Below is a small trained network, with its code and all its weights. Each question gives an input and a class and asks what happens when units are switched off, that is, made to give their printed mean instead of their output.

import numpy as np


def w(rows, s, z=0):
    codes = np.array(rows[::2]) - 128.0
    scale = np.full(codes.shape[1], s)
    scale[-1] = z or s
    return codes * scale


def norm(h):
    return h / np.sqrt((h * h).mean(-1, keepdims=True) + 1e-5)


def f(y):
    return np.maximum(y, 0)


def log_softmax(a):
    a = a - a.max(-1, keepdims=True)
    return a - np.log(np.exp(a).sum(-1, keepdims=True))


def net(x, mask):
    res = np.array(x, float).reshape(1, 4) / 4 @ E
    u = 0
    for l in range(2):
        y = f(norm(res) @ A[l][:, :-1].T + A[l][:, -1])
        res = res + np.where(mask[u : u + 11], y, B[l][:, -1]) @ B[l][:, :-1]
        u += 11
    return log_softmax(norm(res)[-1] @ U[:, :-1].T + U[:, -1])


A, B = {}, {}
E = w([
[144,175,72,90,66,179,198,41,112,81,113],'x0',
[50,110,2,75,176,155,90,167,165,128,160],'x1',
[68,158,220,24,72,106,162,92,89,75,92],'x2',
[148,93,125,184,179,127,57,53,183,52,156],'x3',
],0.0069)
A[0] = w([
[90,126,60,86,143,114,122,162,120,113,132,43],'L0N1',
[134,118,131,150,142,136,88,112,130,125,129,42],'L0N2',
[93,139,121,77,125,138,133,146,112,137,133,5],'L0N3',
[158,130,168,169,143,129,145,137,121,149,128,54],'L0N4',
[106,112,76,144,147,113,61,113,131,111,135,109],'L0N5',
[110,136,181,133,139,116,117,144,133,118,141,55],'L0N6',
[120,155,76,114,96,141,150,98,115,105,121,9],'L0N7',
[134,136,77,127,120,134,122,87,138,102,132,63],'L0N8',
[102,127,109,75,129,147,136,125,119,115,109,10],'L0N9',
[113,132,203,85,124,124,137,99,152,101,127,95],'L0N10',
[111,131,158,119,147,130,92,248,127,149,143,10],'L0N11',
],0.012,0.003)
B[0] = w([
[108,163,102,89,33,188,168,150,157,152,181,214],'L0N1',
[94,173,92,109,140,67,166,195,115,58,106,173],'L0N2',
[91,110,69,188,96,64,81,139,144,12,110,183],'L0N3',
[116,125,82,112,28,147,100,191,137,146,110,191],'L0N4',
[131,141,139,132,187,207,143,173,159,69,98,232],'L0N5',
[130,58,166,60,148,179,94,170,147,136,150,178],'L0N6',
[154,39,149,80,153,94,125,85,176,157,121,214],'L0N7',
[125,61,66,176,149,92,133,104,103,141,107,197],'L0N8',
[96,145,113,82,84,91,89,133,191,147,194,189],'L0N9',
[88,142,151,126,85,209,117,118,55,100,96,254],'L0N10',
[119,85,138,145,189,82,151,62,123,239,56,221],'L0N11',
],0.011,0.0068)
A[1] = w([
[183,130,97,118,163,105,162,5,136,153,166,53],'L1N1',
[158,196,96,167,203,150,194,117,140,86,162,58],'L1N2',
[105,174,82,123,156,79,109,117,187,91,171,100],'L1N3',
[110,217,85,90,123,167,95,105,131,169,206,76],'L1N4',
[130,158,203,119,84,111,124,91,11,130,138,73],'L1N5',
[124,164,234,93,156,116,135,136,130,82,124,166],'L1N6',
[112,155,165,128,97,104,106,93,77,97,119,117],'L1N7',
[90,115,157,115,202,138,87,125,90,102,181,121],'L1N8',
[94,154,167,140,205,14,137,132,110,203,138,97],'L1N9',
[123,99,200,148,122,149,132,157,97,169,166,3],'L1N10',
[195,178,172,178,88,66,108,175,120,175,171,82],'L1N11',
],0.013,0.0029)
B[1] = w([
[158,70,146,42,205,141,143,142,61,111,126,172],'L1N1',
[197,171,120,197,156,104,42,93,130,125,139,177],'L1N2',
[155,153,117,154,85,38,135,146,91,98,176,192],'L1N3',
[101,186,197,90,123,92,169,54,129,136,107,166],'L1N4',
[128,103,150,251,105,149,57,74,138,117,189,255],'L1N5',
[79,185,210,89,160,165,120,137,82,114,130,201],'L1N6',
[183,107,161,194,154,121,185,144,141,205,223,214],'L1N7',
[171,182,139,76,120,77,143,179,93,129,118,165],'L1N8',
[70,16,147,181,122,129,105,146,207,115,72,182],'L1N9',
[140,129,64,119,161,98,200,97,167,103,159,169],'L1N10',
[153,175,81,62,50,184,142,155,50,130,58,155],'L1N11',
],0.015,0.0085)
U = w([
[76,21,121,183,128,114,108,153,189,187,46,176],'0',
[215,201,47,214,198,88,41,133,152,36,166,144],'1',
[123,244,109,129,178,171,161,76,168,210,112,4],'2',
[190,35,100,52,186,116,148,66,76,93,161,131],'3',
[89,203,215,59,196,141,103,194,103,77,111,65],'4',
[201,169,74,122,23,191,127,172,61,138,64,90],'5',
[63,175,78,69,26,53,164,66,172,92,216,169],'6',
[131,118,221,239,73,172,90,74,87,121,230,186],'7',
],0.011,0.0033)

Each question gives the input, the list of numbers given to net, and the class t.
The units are the neurons (one row each of A and B). Each row of codes is followed by its name. A weight is (code - 128) times the scale printed after its matrix; where a second scale follows, it is the last column's (A, B and U).
mask holds one flag per neuron, layer by layer. A switched-off neuron (its flag False) gives its mean, the last column of its row in B, instead of its output. The means were averaged over made-up inputs and are rounded, as every weight is.
A unit's drop is (log p(t) with every unit on - log p(t) with that unit switched off) / (log p(t) with every unit on - log p(t) with every unit switched off).
The circuit of an input: a set's keep is (log p(t) with only the set's units on - log p(t) with every unit switched off) / (log p(t) with every unit on - log p(t) with every unit switched off). Starting from the 12 units with the biggest drops (on a tie, the unit counted first), units are removed one at a time, each time the one whose removal leaves the highest keep (on an exact tie, the one counted first), for as long as the keep stays at least 0.8.
circuit, biggest first: the units of the circuit, biggest drop first
most important unit: the unit with the biggest drop
k most important neurons: the k neurons with the biggest drops, biggest first
k most important neurons of layer l: the k neurons of layer l with the biggest drops, biggest first
drop of u: that unit's drop, to one decimal
input [3,-1,-3,-5], class 3: most important unit -> L0N10
input [7,-1,-6,5], class 1: 4 most important neurons -> (L1N2, L0N11, L0N5, L0N2)
input [6,0,-1,-7], class 3: 2 most important neurons of layer 0 -> (L0N7, L0N4)
input [6,4,-5,-3], class 3: circuit, biggest first -> (L0N7, L1N1)
input [6,3,-8,-6], class 3: 2 most important neurons -> (L0N7, L1N1)
input [-7,-6,-5,-1], class 0: 2 most important neurons -> (L0N11, L1N9)
input [5,2,3,1], class 3: 3 most important neurons of layer 0 -> (L0N7, L0N8, L0N4)
input [-3,-6,-3,7], class 5: 2 most important neurons of layer 1 -> (L1N11, L1N5)
input [7,4,6,8], class 3: 2 most important neurons of layer 0 -> (L0N8, L0N7)
input [-2,5,-3,-2], class 2: 2 most important neurons -> (L0N1, L0N5)
input [-6,-7,-4,6], class 5: 2 most important neurons -> (L1N11, L0N4)
input [7,4,-5,2], class 3: 3 most important neurons -> (L0N7, L1N1, L0N8)
input [7,-7,-2,6], class 3: 2 most important neurons -> (L1N1, L0N8)
input [-2,1,0,6], class 1: most important unit -> L1N2
input [0,5,0,0], class 6: drop of L0N1 -> 0.6
input [7,6,-4,-4], class 6: drop of L0N11 -> 0.1
input [-2,-8,-7,-6], class 5: drop of L1N11 -> 0.3
